Here is a tiny trained network, its code and every weight. The questions are about switching its units off for an input and a target symbol, where a switched-off unit gives its printed mean instead of its output.

import numpy as np


def w(rows, s, z=0):
    codes = np.array(rows[::2]) - 128.0
    scale = np.full(codes.shape[1], s)
    scale[-1] = z or s
    return codes * scale


def norm(h):
    return h / np.sqrt((h * h).mean(-1, keepdims=True) + 1e-5)


def f(y):
    return np.maximum(y, 0)


def softmax(a):
    e = np.exp(a - a.max(-1, keepdims=True))
    return e / e.sum(-1, keepdims=True)


def log_softmax(a):
    a = a - a.max(-1, keepdims=True)
    return a - np.log(np.exp(a).sum(-1, keepdims=True))


def net(x, mask):
    ids = ['αβδθλμξστψ'.index(c) for c in x.split()]
    T = len(ids)
    res = E[ids] + P[:T]
    u = 0
    for l in range(2):
        r = norm(res)
        for j in range(2):
            rows = slice(3 * j, 3 * j + 3)
            q, k, v = (r @ M[l][rows].T for M in (Q, K, V))
            z = softmax(np.where(np.tri(T) > 0, q @ k.T / 3**0.5, -1e9)) @ v
            o = O[l][rows]
            res = res + np.where(mask[u + j], z, o[:, -1]) @ o[:, :-1]
        u += 2
        y = f(norm(res) @ A[l][:, :-1].T + A[l][:, -1])
        res = res + np.where(mask[u : u + 4], y, B[l][:, -1]) @ B[l][:, :-1]
        u += 4
    return log_softmax(norm(res)[-1] @ U[:, :-1].T + U[:, -1])


Q, K, V, O, A, B = {}, {}, {}, {}, {}, {}
E = w([
[172,51,5],'α',
[161,113,143],'β',
[77,38,74],'δ',
[128,128,87],'θ',
[101,175,143],'λ',
[195,2,113],'μ',
[117,112,122],'ξ',
[104,93,156],'σ',
[19,67,163],'τ',
[217,146,188],'ψ',
],0.014)
P = w([
[101,83,244],'0',
[73,184,254],'1',
[13,93,53],'2',
[77,210,139],'3',
[90,146,123],'4',
[103,139,112],'5',
[88,126,112],'6',
[82,119,92],'7',
],0.0061)
Q[0] = w([
[62,104,164],'L0H0',
[91,118,87],'L0H0',
[83,191,95],'L0H0',
[128,133,163],'L0H1',
[23,139,93],'L0H1',
[6,147,171],'L0H1',
],0.017)
K[0] = w([
[42,118,65],'L0H0',
[90,88,145],'L0H0',
[77,163,193],'L0H0',
[188,156,128],'L0H1',
[36,61,32],'L0H1',
[155,89,7],'L0H1',
],0.014)
V[0] = w([
[54,230,190],'L0H0',
[127,186,104],'L0H0',
[67,135,227],'L0H0',
[122,135,155],'L0H1',
[167,119,88],'L0H1',
[192,191,255],'L0H1',
],0.0094)
O[0] = w([
[178,204,254,155],'L0H0',
[141,97,197,59],'L0H0',
[161,250,153,254],'L0H0',
[142,116,113,132],'L0H1',
[110,132,183,94],'L0H1',
[178,10,89,32],'L0H1',
],0.009,0.0047)
A[0] = w([
[44,87,199,250],'L0N0',
[10,166,126,218],'L0N1',
[196,232,76,137],'L0N2',
[245,58,57,248],'L0N3',
],0.012,0.0022)
B[0] = w([
[70,136,215,185],'L0N0',
[107,149,228,255],'L0N1',
[118,109,29,207],'L0N2',
[252,103,109,237],'L0N3',
],0.018,0.0081)
Q[1] = w([
[142,114,149],'L1H0',
[140,109,140],'L1H0',
[97,149,137],'L1H0',
[76,50,9],'L1H1',
[119,80,57],'L1H1',
[56,79,71],'L1H1',
],0.014)
K[1] = w([
[106,108,98],'L1H0',
[107,117,95],'L1H0',
[172,136,179],'L1H0',
[247,168,219],'L1H1',
[185,128,191],'L1H1',
[201,181,148],'L1H1',
],0.015)
V[1] = w([
[207,229,128],'L1H0',
[39,56,162],'L1H0',
[223,63,184],'L1H0',
[124,46,157],'L1H1',
[145,120,185],'L1H1',
[6,69,90],'L1H1',
],0.016)
O[1] = w([
[18,126,8,253],'L1H0',
[154,183,249,45],'L1H0',
[230,228,45,141],'L1H0',
[190,171,102,58],'L1H1',
[155,192,186,119],'L1H1',
[245,28,90,76],'L1H1',
],0.013,0.0055)
A[1] = w([
[110,29,146,40],'L1N0',
[179,168,172,3],'L1N1',
[216,79,253,84],'L1N2',
[143,99,136,141],'L1N3',
],0.012,0.0027)
B[1] = w([
[10,119,129,200],'L1N0',
[132,99,68,167],'L1N1',
[242,69,41,253],'L1N2',
[107,141,159,170],'L1N3',
],0.012,0.0027)
U = w([
[250,99,170,93],'α',
[171,183,57,52],'β',
[178,118,211,179],'δ',
[80,2,141,59],'θ',
[81,186,24,15],'λ',
[170,166,146,254],'μ',
[123,34,69,96],'ξ',
[69,105,65,44],'σ',
[143,112,115,246],'τ',
[156,221,83,132],'ψ',
],0.0088,0.0026)

Each question gives the input, a string of symbols that net reads in full, and the target symbol t.
The units are the heads (3 rows each of Q, K, V and O) and the neurons (one row each of A and B). Each row of codes is followed by its name. A weight is (code - 128) times the scale printed after its matrix; where a second scale follows, it is the last column's (O, A, B and U).
mask holds one flag per unit, layer by layer, with each layer's heads first. A switched-off unit (its flag False) gives its mean, the last column of its rows in O or B, instead of its output. The means were averaged over made-up inputs and are rounded, as every weight is.
A unit's drop is (log p(t) with every unit on - log p(t) with that unit switched off) / (log p(t) with every unit on - log p(t) with every unit switched off).
The circuit of an input: a set's keep is (log p(t) with only the set's units on - log p(t) with every unit switched off) / (log p(t) with every unit on - log p(t) with every unit switched off). Starting from all 12 units, units are removed one at a time, each time the one whose removal leaves the highest keep (on an exact tie, the one counted first), for as long as the keep stays at least 0.8.
circuit, biggest first: the units of the circuit, biggest drop first
unit that matters most: the unit with the biggest drop
k most important neurons: the k neurons with the biggest drops, biggest first
k most important neurons of layer l: the k neurons of layer l with the biggest drops, biggest first
which heads matter: for each layer, one digit per head in row order, 1 if its drop is at least 0.15 and else 0, layers parted by /
drop when u is switched off: that unit's drop, to one decimal
input θ ψ δ μ θ ξ σ, target θ: circuit, biggest first	(L1H1 L0N2)
input α τ τ μ, target α: circuit, biggest first	(L1H0)
input δ δ β, target δ: 2 most important neurons	(L0N1 L0N3)
input α τ β λ τ, target δ: which heads matter	10 / 00
input α τ ξ σ λ, target α: circuit, biggest first	(L0H0 L1H1)
input δ τ δ ξ β σ, target δ: which heads matter	00 / 10
input θ σ μ ψ σ, target θ: circuit, biggest first	(L0N3 L1H1 L0N2)
input α α σ α, target α: circuit, biggest first	(L0H0 L1H0)
input α σ δ, target α: circuit, biggest first	(L1H0 L0H0)
input α α ψ θ θ ψ, target α: circuit, biggest first	(L0H0 L1H0)
input α σ σ, target α: which heads matter	10 / 01
input θ α ξ, target θ: 3 most important neurons	(L0N2 L0N3 L0N1)
input α μ λ θ ψ δ, target α: 2 most important neurons of layer 0	(L0N2 L0N1)
input α ψ β ψ τ, target α: unit that matters most	L0H0
input α ψ τ ξ α δ σ, target α: drop when L0H0 is switched off	0.6
input θ δ δ λ τ ξ, target θ: drop when L1H1 is switched off	0.5
input α δ ξ μ δ ψ, target α: drop when L0H0 is switched off	0.2
